Here is a tiny trained network, its code and every weight. The questions are about switching its units off for an input and a target symbol, where a switched-off unit gives its printed mean instead of its output.

import numpy as np


def w(rows, s, z=0):
    codes = np.array(rows[::2]) - 128.0
    scale = np.full(codes.shape[1], s)
    scale[-1] = z or s
    return codes * scale


def norm(h):
    return h / np.sqrt((h * h).mean(-1, keepdims=True) + 1e-5)


def f(y):
    return y / 2 * (1 + np.tanh(0.7978845608 * (y + 0.044715 * y**3)))


def softmax(a):
    e = np.exp(a - a.max(-1, keepdims=True))
    return e / e.sum(-1, keepdims=True)


def log_softmax(a):
    a = a - a.max(-1, keepdims=True)
    return a - np.log(np.exp(a).sum(-1, keepdims=True))


def net(x, mask):
    ids = ['ΓΔΘΛΣΨαβεζημξπτω'.index(c) for c in x.split()]
    T = len(ids)
    res = E[ids] + P[:T]
    q, k, v = (norm(res) @ M[0].T for M in (Q, K, V))
    z = softmax(np.where(np.tri(T) > 0, q @ k.T / 3**0.5, -1e9)) @ v
    res = res + np.where(mask[0], z, O[0][:, -1]) @ O[0][:, :-1]
    y = f(norm(res) @ A[0][:, :-1].T + A[0][:, -1])
    res = res + np.where(mask[1:17], y, B[0][:, -1]) @ B[0][:, :-1]
    return log_softmax(norm(res)[-1] @ U[:, :-1].T + U[:, -1])


Q, K, V, O, A, B = {}, {}, {}, {}, {}, {}
E = w([
[87,158,189,128,170,168,42],'Γ',
[171,172,160,129,152,54,193],'Δ',
[208,113,116,207,97,73,228],'Θ',
[151,71,98,156,124,83,186],'Λ',
[186,125,66,67,208,74,119],'Σ',
[128,138,208,151,157,47,131],'Ψ',
[129,189,148,85,155,125,133],'α',
[147,164,122,141,155,140,36],'β',
[162,145,164,42,97,150,96],'ε',
[90,146,156,172,145,91,151],'ζ',
[123,249,140,116,117,138,82],'η',
[70,84,133,126,67,119,110],'μ',
[67,42,136,108,127,242,98],'ξ',
[50,132,50,87,125,229,115],'π',
[102,86,105,222,89,166,87],'τ',
[125,154,101,169,186,189,151],'ω',
],0.021)
P = w([
[133,161,253,103,106,119,86],'0',
[154,147,199,114,76,138,124],'1',
[132,149,189,125,84,151,128],'2',
[132,132,177,118,98,126,128],'3',
[117,130,174,118,116,123,121],'4',
[130,120,143,116,118,111,138],'5',
[113,120,145,125,137,105,122],'6',
[106,116,125,134,155,110,132],'7',
[97,114,113,121,150,113,144],'8',
[107,116,125,112,144,102,134],'9',
[102,116,147,129,154,89,102],'10',
],0.013)
Q[0] = w([
[84,6,128,137,173,3,193],'head 0',
[93,125,61,151,177,175,166],'head 0',
[194,53,45,242,150,126,49],'head 0',
],0.0063)
K[0] = w([
[254,153,238,123,95,101,88],'head 0',
[148,164,201,122,182,111,181],'head 0',
[194,86,146,107,65,182,127],'head 0',
],0.0064)
V[0] = w([
[63,134,88,118,26,43,56],'head 0',
[112,44,119,152,145,151,116],'head 0',
[238,33,239,2,110,152,123],'head 0',
],0.0051)
O[0] = w([
[29,150,93,157,53,120,140,146],'head 0',
[164,101,122,122,49,208,1,84],'head 0',
[75,81,142,61,154,126,131,255],'head 0',
],0.0099,0.0041)
A[0] = w([
[132,62,65,116,145,9,168,216],'neuron 0',
[137,144,235,117,108,81,148,170],'neuron 1',
[79,61,43,123,99,135,149,150],'neuron 2',
[138,122,109,172,120,237,159,3],'neuron 3',
[167,128,181,149,167,141,73,129],'neuron 4',
[124,6,111,100,130,93,90,184],'neuron 5',
[139,98,145,174,131,86,113,133],'neuron 6',
[83,213,150,131,141,65,165,106],'neuron 7',
[72,153,223,111,105,151,110,231],'neuron 8',
[142,141,96,124,174,125,68,74],'neuron 9',
[70,99,138,109,167,71,135,133],'neuron 10',
[138,53,108,147,174,186,153,179],'neuron 11',
[189,132,194,62,55,117,158,62],'neuron 12',
[111,142,81,117,124,94,26,101],'neuron 13',
[122,53,108,132,72,237,101,178],'neuron 14',
[85,117,150,150,15,118,166,161],'neuron 15',
],0.011,0.0032)
B[0] = w([
[116,111,46,73,124,185,80,180],'neuron 0',
[140,166,72,221,182,164,136,218],'neuron 1',
[50,175,150,113,94,90,163,146],'neuron 2',
[171,204,197,77,141,188,191,128],'neuron 3',
[84,163,76,94,190,167,127,163],'neuron 4',
[155,121,239,130,59,139,132,159],'neuron 5',
[137,135,42,179,133,135,108,137],'neuron 6',
[225,46,138,150,119,70,195,170],'neuron 7',
[135,36,68,112,88,100,146,248],'neuron 8',
[151,158,213,106,51,85,176,137],'neuron 9',
[179,174,59,126,96,153,178,175],'neuron 10',
[228,203,215,154,63,169,60,135],'neuron 11',
[78,151,167,177,132,136,176,186],'neuron 12',
[96,149,199,129,118,114,204,153],'neuron 13',
[254,168,79,202,128,87,86,156],'neuron 14',
[81,133,111,73,242,42,68,157],'neuron 15',
],0.007,0.013)
U = w([
[77,35,81,163,172,207,62,142],'Γ',
[161,96,29,167,158,123,150,98],'Δ',
[137,56,141,109,154,120,83,43],'Θ',
[148,38,87,146,66,194,108,40],'Λ',
[211,106,109,4,164,120,79,68],'Σ',
[103,109,81,116,110,161,116,3],'Ψ',
[160,91,59,134,138,121,118,70],'α',
[83,197,114,93,170,87,102,64],'β',
[73,61,194,43,83,188,192,156],'ε',
[53,134,129,155,108,163,198,107],'ζ',
[148,119,100,171,166,58,229,233],'η',
[62,92,93,98,41,29,80,60],'μ',
[208,51,193,106,64,179,59,182],'ξ',
[107,221,60,150,37,206,91,200],'π',
[137,143,100,211,34,117,29,214],'τ',
[213,181,162,141,175,222,109,172],'ω',
],0.011,0.0047)

Each question gives the input, a string of symbols that net reads in full, and the target symbol t.
The units are the heads (3 rows each of Q, K, V and O) and the neurons (one row each of A and B). Each row of codes is followed by its name. A weight is (code - 128) times the scale printed after its matrix; where a second scale follows, it is the last column's (O, A, B and U).
mask holds one flag per unit, heads first, then neurons. A switched-off unit (its flag False) gives its mean, the last column of its rows in O or B, instead of its output. The means were averaged over made-up inputs and are rounded, as every weight is.
A unit's drop is (log p(t) with every unit on - log p(t) with that unit switched off) / (log p(t) with every unit on - log p(t) with every unit switched off).
The circuit of an input: a set's keep is (log p(t) with only the set's units on - log p(t) with every unit switched off) / (log p(t) with every unit on - log p(t) with every unit switched off). Starting from the 12 units with the biggest drops (on a tie, the unit counted first), units are removed one at a time, each time the one whose removal leaves the highest keep (on an exact tie, the one counted first), for as long as the keep stays at least 0.8.
circuit, biggest first: the units of the circuit, biggest drop first
most important unit: the unit with the biggest drop
k most important neurons: the k neurons with the biggest drops, biggest first
drop of u: that unit's drop, to one decimal
input α ε β Γ Σ μ ζ ω Θ η, target ω: circuit, biggest first	(head 0; neuron 8)
input η π ε β, target π: 3 most important neurons	(neuron 4; neuron 15; neuron 7)
input ε Γ Γ π ε ε, target π: circuit, biggest first	(head 0; neuron 7)
input μ ε ζ Ψ η ε, target η: circuit, biggest first	(head 0; neuron 1; neuron 0)
input τ ε π ε ε ξ ε, target ξ: 4 most important neurons	(neuron 14; neuron 10; neuron 2; neuron 0)
input ε ε ε ε μ ε, target μ: 2 most important neurons	(neuron 15; neuron 14)
input ε Γ ζ π β, target π: circuit, biggest first	(head 0; neuron 4)
input ε Γ Θ Θ ω β Λ Θ Γ β, target β: circuit, biggest first	(neuron 8; neuron 13)
input μ ε ε ε ε Θ ε ξ Γ ε, target ξ: circuit, biggest first	(head 0; neuron 5)
input ε τ Γ Γ Γ ε, target ε: circuit, biggest first	(neuron 12)
input Θ ε Γ β η Ψ η ε β, target η: 3 most important neurons	(neuron 13; neuron 0; neuron 10)
input Λ μ Γ Λ, target μ: 3 most important neurons	(neuron 15; neuron 2; neuron 5)
input ε ξ ε β, target ξ: circuit, biggest first	(head 0; neuron 13)
input Ψ Δ ω Γ β, target ω: circuit, biggest first	(head 0)
input η ε μ ε Γ ζ ε, target ζ: circuit, biggest first	(neuron 12; head 0)
input Σ ζ ζ Λ Γ Γ ω α ε, target ω: circuit, biggest first	(head 0; neuron 12)
input ε ζ Ψ ε Θ η ζ Γ ε ξ, target ξ: 2 most important neurons	(neuron 14; neuron 1)
input ε ε Λ Ψ Ψ ε Γ η ε, target η: 2 most important neurons	(neuron 0; neuron 12)
input Θ ζ ζ ε ε, target ζ: 4 most important neurons	(neuron 12; neuron 1; neuron 14; neuron 7)
input ε ε μ, target μ: 2 most important neurons	(neuron 15; neuron 14)
input Θ ε ε Δ Σ ω ε η, target ω: circuit, biggest first	(head 0)
input μ ζ ε Θ Σ Γ ε ζ μ Γ Θ, target Δ: 2 most important neurons	(neuron 0; neuron 6)
input ξ Θ β, target ξ: 3 most important neurons	(neuron 1; neuron 9; neuron 15)
input Θ μ η, target μ: drop of neuron 10	0.1
input Θ τ μ Γ ε τ, target τ: drop of neuron 14	0.5
input Λ Λ Γ Γ ε ε ε ε Γ, target ε: drop of neuron 8	0.0
input ξ Θ Γ Ψ ε ε ε ζ μ ω, target ω: drop of neuron 11	0.2
input Λ ζ ε Γ ω Θ ζ, target Δ: most important unit	neuron 0
